Here is a tiny trained network, its code and every weight. The questions are about switching its units off for an input and a target symbol, where a switched-off unit gives its printed mean instead of its output.

import numpy as np


def w(rows, s, z=0):
    codes = np.array(rows[::2]) - 128.0
    scale = np.full(codes.shape[1], s)
    scale[-1] = z or s
    return codes * scale


def norm(h):
    return h / np.sqrt((h * h).mean(-1, keepdims=True) + 1e-5)


def f(y):
    return y / 2 * (1 + np.tanh(0.7978845608 * (y + 0.044715 * y**3)))


def softmax(a):
    e = np.exp(a - a.max(-1, keepdims=True))
    return e / e.sum(-1, keepdims=True)


def log_softmax(a):
    a = a - a.max(-1, keepdims=True)
    return a - np.log(np.exp(a).sum(-1, keepdims=True))


def net(x, mask):
    ids = ['αβγδεζηθλξπσφψω'.index(c) for c in x.split()]
    T = len(ids)
    res = E[ids] + P[:T]
    u = 0
    for l in range(3):
        q, k, v = (norm(res) @ M[l].T for M in (Q, K, V))
        z = softmax(np.where(np.tri(T) > 0, q @ k.T / 4**0.5, -1e9)) @ v
        res = res + np.where(mask[u], z, O[l][:, -1]) @ O[l][:, :-1]
        u += 1
        y = f(norm(res) @ A[l][:, :-1].T + A[l][:, -1])
        res = res + np.where(mask[u : u + 4], y, B[l][:, -1]) @ B[l][:, :-1]
        u += 4
    return log_softmax(norm(res)[-1] @ U[:, :-1].T + U[:, -1])


Q, K, V, O, A, B = {}, {}, {}, {}, {}, {}
E = w([
[162,212,102,171,183,161],'α',
[82,175,58,63,237,43],'β',
[35,81,197,141,173,178],'γ',
[252,127,145,125,186,165],'δ',
[112,158,194,67,147,132],'ε',
[169,151,40,111,36,54],'ζ',
[48,133,145,124,12,119],'η',
[195,42,190,115,71,158],'θ',
[41,95,89,78,132,48],'λ',
[165,105,11,164,78,61],'ξ',
[184,176,122,221,57,190],'π',
[35,176,109,176,110,129],'σ',
[144,59,151,42,199,86],'φ',
[116,160,31,235,127,125],'ψ',
[252,150,118,151,159,169],'ω',
],0.0017)
P = w([
[104,138,180,56,128,167],'0',
[130,69,37,183,158,118],'1',
[119,156,230,117,121,88],'2',
[138,63,23,180,155,129],'3',
[102,132,136,35,120,217],'4',
[156,81,70,218,151,49],'5',
[116,164,243,147,119,55],'6',
[134,73,3,147,142,152],'7',
],0.0022)
Q[0] = w([
[146,18,2,158,186,139],'0.h0',
[129,111,118,133,135,128],'0.h0',
[125,154,147,120,115,126],'0.h0',
[122,157,162,120,112,124],'0.h0',
],0.0008)
K[0] = w([
[76,168,245,45,86,167],'0.h0',
[124,137,139,119,121,132],'0.h0',
[136,117,107,147,139,121],'0.h0',
[140,116,100,156,139,115],'0.h0',
],0.0011)
V[0] = w([
[131,158,155,139,154,131],'0.h0',
[225,159,127,12,254,1],'0.h0',
[111,227,203,187,228,160],'0.h0',
[137,92,87,102,131,131],'0.h0',
],0.0005)
O[0] = w([
[116,109,126,148,128,147,129],'0.h0',
[87,71,60,1,198,100,5],'0.h0',
[54,68,115,205,105,213,164],'0.h0',
[133,133,130,106,121,108,128],'0.h0',
],0.00063,0.00024)
A[0] = w([
[61,253,142,163,105,171,11],'0.n0',
[87,176,34,174,116,87,196],'0.n1',
[221,135,52,200,116,132,17],'0.n2',
[119,203,185,83,142,140,2],'0.n3',
],0.0037,0.0018)
B[0] = w([
[92,126,47,201,112,134,89],'0.n0',
[189,45,179,111,147,158,249],'0.n1',
[2,105,174,81,159,119,128],'0.n2',
[77,199,173,104,144,124,116],'0.n3',
],0.0033,0.0011)
Q[1] = w([
[111,69,70,56,142,208],'1.h0',
[101,167,58,110,91,204],'1.h0',
[159,122,220,205,150,2],'1.h0',
[143,193,177,200,114,46],'1.h0',
],0.0077)
K[1] = w([
[118,161,77,24,101,247],'1.h0',
[119,50,31,103,146,207],'1.h0',
[153,166,229,204,134,2],'1.h0',
[136,91,176,232,154,12],'1.h0',
],0.0061)
V[1] = w([
[168,173,145,138,250,174],'1.h0',
[150,79,65,136,113,86],'1.h0',
[128,127,126,126,128,131],'1.h0',
[123,118,114,116,123,151],'1.h0',
],0.0024)
O[1] = w([
[253,152,32,196,110,109,147],'1.h0',
[65,90,97,37,136,11,6],'1.h0',
[128,130,133,130,127,122,128],'1.h0',
[127,145,160,148,122,85,131],'1.h0',
],0.0016,0.0019)
A[1] = w([
[139,69,27,137,186,51,5],'1.n0',
[108,97,45,252,155,148,66],'1.n1',
[184,63,129,118,70,107,201],'1.n2',
[128,76,52,174,65,93,56],'1.n3',
],0.0034,0.0022)
B[1] = w([
[98,169,216,190,39,222,132],'1.n0',
[201,172,119,53,111,78,204],'1.n1',
[144,155,83,168,203,129,250],'1.n2',
[136,213,215,79,253,181,121],'1.n3',
],0.0032,0.0014)
Q[2] = w([
[141,85,131,157,153,120],'2.h0',
[137,133,89,76,145,124],'2.h0',
[125,188,195,165,103,35],'2.h0',
[141,136,190,207,133,9],'2.h0',
],0.011)
K[2] = w([
[118,161,145,96,90,109],'2.h0',
[152,127,74,77,165,140],'2.h0',
[148,117,167,210,162,46],'2.h0',
[142,157,196,184,124,2],'2.h0',
],0.0089)
V[2] = w([
[113,163,219,134,32,138],'2.h0',
[165,80,97,208,111,222],'2.h0',
[50,216,81,191,174,77],'2.h0',
[3,21,98,129,179,187],'2.h0',
],0.0022)
O[2] = w([
[127,57,66,73,95,111,254],'2.h0',
[141,130,218,109,146,56,123],'2.h0',
[96,180,68,83,224,157,79],'2.h0',
[118,146,132,203,167,3,213],'2.h0',
],0.0027,0.0014)
A[2] = w([
[4,93,236,225,147,113,2],'2.n0',
[69,168,209,83,153,248,96],'2.n1',
[138,54,112,180,188,205,96],'2.n2',
[156,159,174,34,193,144,79],'2.n3',
],0.0038,0.0032)
B[2] = w([
[138,90,108,133,167,254,220],'2.n0',
[119,153,196,223,155,21,151],'2.n1',
[73,211,153,88,73,98,250],'2.n2',
[80,76,165,17,172,160,99],'2.n3',
],0.003,0.0018)
U = w([
[175,183,146,70,203,160,124],'α',
[141,232,99,157,158,153,146],'β',
[203,102,96,195,199,45,172],'γ',
[199,154,170,113,121,157,52],'δ',
[177,125,10,70,76,179,174],'ε',
[16,113,133,142,20,134,163],'ζ',
[45,22,61,96,139,65,68],'η',
[181,20,206,135,28,127,5],'θ',
[51,182,42,189,125,106,113],'λ',
[91,80,151,184,198,223,250],'ξ',
[125,55,175,2,171,115,62],'π',
[83,158,72,60,217,96,150],'σ',
[161,205,135,221,39,150,103],'φ',
[55,176,238,125,138,66,201],'ψ',
[189,139,176,103,136,156,60],'ω',
],0.0082,0.002)

Each question gives the input, a string of symbols that net reads in full, and the target symbol t.
The units are the heads (4 rows each of Q, K, V and O) and the neurons (one row each of A and B). Each row of codes is followed by its name. A weight is (code - 128) times the scale printed after its matrix; where a second scale follows, it is the last column's (O, A, B and U).
mask holds one flag per unit, layer by layer, with each layer's heads first. A switched-off unit (its flag False) gives its mean, the last column of its rows in O or B, instead of its output. The means were averaged over made-up inputs and are rounded, as every weight is.
A unit's drop is (log p(t) with every unit on - log p(t) with that unit switched off) / (log p(t) with every unit on - log p(t) with every unit switched off).
The circuit of an input: a set's keep is (log p(t) with only the set's units on - log p(t) with every unit switched off) / (log p(t) with every unit on - log p(t) with every unit switched off). Starting from the 12 units with the biggest drops (on a tie, the unit counted first), units are removed one at a time, each time the one whose removal leaves the highest keep (on an exact tie, the one counted first), for as long as the keep stays at least 0.8.
circuit, biggest first: the units of the circuit, biggest drop first
most important unit: the unit with the biggest drop
k most important neurons: the k neurons with the biggest drops, biggest first
top k neurons in layer l: the k neurons of layer l with the biggest drops, biggest first
input γ ε λ α γ γ ω ξ, target γ: circuit, biggest first : (2.h0; 1.n3)
input θ γ ω φ, target θ: most important unit : 2.h0
input η γ ε ε θ φ ζ, target ε: circuit, biggest first : (2.h0; 2.n2)
input λ ζ δ ψ ψ ε γ φ, target ψ: top 2 neurons in layer 1 : (1.n0; 1.n1)
input η γ γ γ θ, target θ: circuit, biggest first : (2.h0; 1.n3)
input ε φ λ ψ, target ε: top 2 neurons in layer 0 : (0.n1; 0.n2)
input γ ε γ γ γ θ φ, target π: circuit, biggest first : (2.h0; 2.n3; 0.n1)
input φ ε ε ζ, target φ: top 3 neurons in layer 1 : (1.n0; 1.n2; 1.n3)
input φ θ ε η, target φ: 4 most important neurons : (0.n1; 1.n2; 2.n2; 1.n3)
input γ ψ γ γ η ε α γ, target η: top 2 neurons in layer 0 : (0.n0; 0.n1)
input ε ε θ γ θ γ γ ε, target θ: circuit, biggest first : (2.h0; 0.n1)
input θ α γ θ, target θ: top 2 neurons in layer 0 : (0.n2; 0.n1)
input γ ε α ε ψ δ, target α: 4 most important neurons : (0.n2; 1.n0; 0.n3; 2.n2)
input γ ε γ θ γ φ γ ζ, target γ: circuit, biggest first : (2.h0; 0.n1; 1.n3)
input γ γ η θ ε ω, target η: most important neuron : (0.n2)
input α γ θ γ α ε, target θ: circuit, biggest first : (0.n1; 2.h0)
input η θ δ γ β ε θ γ, target β: 2 most important neurons : (1.n1; 2.n2)
input σ δ λ γ ε ψ ψ, target α: 4 most important neurons : (0.n0; 1.n1; 1.n3; 0.n1)
input ε σ γ σ, target ε: circuit, biggest first : (1.n1; 2.h0; 2.n1)
input γ γ φ θ, target γ: circuit, biggest first : (2.h0; 1.n3; 0.n1)
input γ γ ε ψ, target γ: most important unit : 1.n1
input ε η γ π ψ γ γ π, target ψ: 3 most important neurons : (0.n2; 1.n1; 1.n3)
input σ γ γ γ β γ φ ε, target β: 2 most important neurons : (1.n0; 1.n2)
input ψ η ε γ γ γ γ γ, target γ: circuit, biggest first : (2.h0; 1.n1)
input θ γ γ σ, target θ: circuit, biggest first : (0.n1; 2.h0)
input ε ε ζ α γ γ, target ζ: top 2 neurons in layer 2 : (2.n2; 2.n0)
input β ε θ γ, target β: circuit, biggest first : (2.h0; 1.n1; 2.n2)
